Here is a tiny trained network, its code and every weight. The questions are about switching its units off for an input and a class, where a switched-off unit gives its printed mean instead of its output.

import numpy as np


def w(rows, s, z=0):
    codes = np.array(rows[::2]) - 128.0
    scale = np.full(codes.shape[1], s)
    scale[-1] = z or s
    return codes * scale


def norm(h):
    return h / np.sqrt((h * h).mean(-1, keepdims=True) + 1e-5)


def f(y):
    return np.maximum(y, 0)


def log_softmax(a):
    a = a - a.max(-1, keepdims=True)
    return a - np.log(np.exp(a).sum(-1, keepdims=True))


def net(x, mask):
    res = np.array(x, float).reshape(1, 3) / 4 @ E
    u = 0
    for l in range(4):
        y = f(norm(res) @ A[l][:, :-1].T + A[l][:, -1])
        res = res + np.where(mask[u : u + 4], y, B[l][:, -1]) @ B[l][:, :-1]
        u += 4
    return log_softmax(norm(res)[-1] @ U[:, :-1].T + U[:, -1])


A, B = {}, {}
E = w([
[154,173,199,2,154,11,120,99],'x0',
[70,88,43,41,152,102,88,75],'x1',
[122,102,182,99,138,173,218,59],'x2',
],0.0035)
A[0] = w([
[55,46,23,116,229,115,23,96,4],'0.n1',
[132,254,135,132,245,88,41,153,87],'0.n2',
[104,60,133,170,166,196,104,56,6],'0.n3',
[53,36,106,218,132,139,39,225,236],'0.n4',
],0.0035,0.0027)
B[0] = w([
[3,130,59,165,94,67,199,24,194],'0.n1',
[192,87,187,84,136,195,115,121,171],'0.n2',
[200,86,181,38,169,95,109,158,149],'0.n3',
[112,213,168,94,100,96,62,220,255],'0.n4',
],0.0052,0.0048)
A[1] = w([
[80,66,3,186,27,242,41,167,16],'1.n1',
[81,117,84,137,129,143,100,69,91],'1.n2',
[135,21,15,212,68,200,76,223,80],'1.n3',
[206,26,150,106,153,207,194,53,9],'1.n4',
],0.004,0.0012)
B[1] = w([
[196,78,170,81,163,110,143,122,253],'1.n1',
[135,143,121,157,95,112,171,55,181],'1.n2',
[195,95,158,59,168,103,143,125,236],'1.n3',
[118,165,90,114,58,151,2,143,189],'1.n4',
],0.0077,0.0034)
A[2] = w([
[117,164,104,119,42,153,16,172,104],'2.n1',
[180,147,207,254,23,63,146,181,2],'2.n2',
[122,171,151,174,130,116,135,204,69],'2.n3',
[89,139,153,117,56,198,163,38,100],'2.n4',
],0.0063,0.00085)
B[2] = w([
[112,253,151,173,82,198,47,96,219],'2.n1',
[52,65,10,29,119,77,176,51,253],'2.n2',
[72,121,127,158,139,102,128,12,191],'2.n3',
[165,233,14,200,137,101,56,145,195],'2.n4',
],0.0062,0.0048)
A[3] = w([
[74,84,101,163,102,94,152,113,144],'3.n1',
[131,177,168,97,149,83,95,93,250],'3.n2',
[254,103,115,123,117,150,139,146,72],'3.n3',
[121,158,76,132,148,120,194,85,33],'3.n4',
],0.0073,0.0024)
B[3] = w([
[100,146,99,51,106,79,229,37,171],'3.n1',
[182,82,154,197,144,214,168,206,254],'3.n2',
[179,174,176,85,218,181,197,254,158],'3.n3',
[38,204,49,172,118,37,101,122,172],'3.n4',
],0.0052,0.0078)
U = w([
[25,82,7,59,85,15,185,27,224],'0',
[253,79,252,14,197,173,178,250,203],'1',
[157,239,100,167,53,205,31,208,215],'2',
[37,210,140,191,92,210,149,153,166],'3',
[27,42,233,231,124,124,181,121,2],'4',
],0.006,0.0042)

Each question gives the input, the list of numbers given to net, and the class t.
The units are the neurons (one row each of A and B). Each row of codes is followed by its name. A weight is (code - 128) times the scale printed after its matrix; where a second scale follows, it is the last column's (A, B and U).
mask holds one flag per neuron, layer by layer. A switched-off neuron (its flag False) gives its mean, the last column of its row in B, instead of its output. The means were averaged over made-up inputs and are rounded, as every weight is.
A unit's drop is (log p(t) with every unit on - log p(t) with that unit switched off) / (log p(t) with every unit on - log p(t) with every unit switched off).
The circuit of an input: a set's keep is (log p(t) with only the set's units on - log p(t) with every unit switched off) / (log p(t) with every unit on - log p(t) with every unit switched off). Starting from the 12 units with the biggest drops (on a tie, the unit counted first), units are removed one at a time, each time the one whose removal leaves the highest keep (on an exact tie, the one counted first), for as long as the keep stays at least 0.8.
circuit, biggest first: the units of the circuit, biggest drop first
most important unit: the unit with the biggest drop
k most important neurons: the k neurons with the biggest drops, biggest first
k most important neurons of layer l: the k neurons of layer l with the biggest drops, biggest first
drop when u is switched off: that unit's drop, to one decimal
input [4,1,7], class 2: most important unit => 0.n4
input [-1,2,-2], class 3: 3 most important neurons => (0.n4 2.n2 0.n1)
input [-5,6,8], class 2: 3 most important neurons => (1.n4 0.n3 2.n2)
input [-1,1,-2], class 3: 2 most important neurons => (0.n4 2.n1)
input [4,-4,3], class 0: 2 most important neurons => (1.n3 1.n1)
input [-6,4,-5], class 1: 2 most important neurons => (1.n1 1.n3)
input [-3,5,-6], class 2: 2 most important neurons => (0.n4 2.n2)
input [5,-6,-4], class 0: 2 most important neurons => (2.n2 1.n3)
input [-1,0,1], class 3: 4 most important neurons => (1.n1 1.n3 2.n1 0.n2)
input [-6,6,7], class 2: circuit, biggest first => (2.n4 2.n2)
input [7,3,5], class 1: 2 most important neurons => (2.n2 0.n1)
input [-7,-3,-2], class 1: 2 most important neurons => (1.n3 1.n1)
input [-7,-7,5], class 0: 2 most important neurons of layer 2 => (2.n2 2.n3)
input [2,-6,-3], class 0: circuit, biggest first => (2.n2)
input [7,2,-6], class 1: 2 most important neurons of layer 0 => (0.n4 0.n2)
input [-8,-8,-1], class 0: 2 most important neurons => (2.n2 0.n4)
input [6,3,8], class 2: 2 most important neurons of layer 1 => (1.n1 1.n3)
input [0,-4,7], class 2: 2 most important neurons => (0.n4 1.n4)
input [-1,-4,2], class 0: 2 most important neurons => (2.n2 0.n2)
input [0,3,-4], class 2: 2 most important neurons => (0.n4 2.n2)
input [6,4,-4], class 1: most important neuron of layer 1 => (1.n4)
input [0,0,-2], class 3: 2 most important neurons of layer 2 => (2.n3 2.n4)
input [-8,-8,7], class 0: drop when 2.n2 is switched off => 1.6
input [6,-8,-4], class 0: drop when 2.n2 is switched off => 2.1
input [-5,2,5], class 1: drop when 1.n1 is switched off => 0.4
input [-3,-4,-3], class 0: drop when 2.n3 is switched off => 0.7
input [-8,-3,-3], class 1: most important neuron of layer 1 => (1.n3)
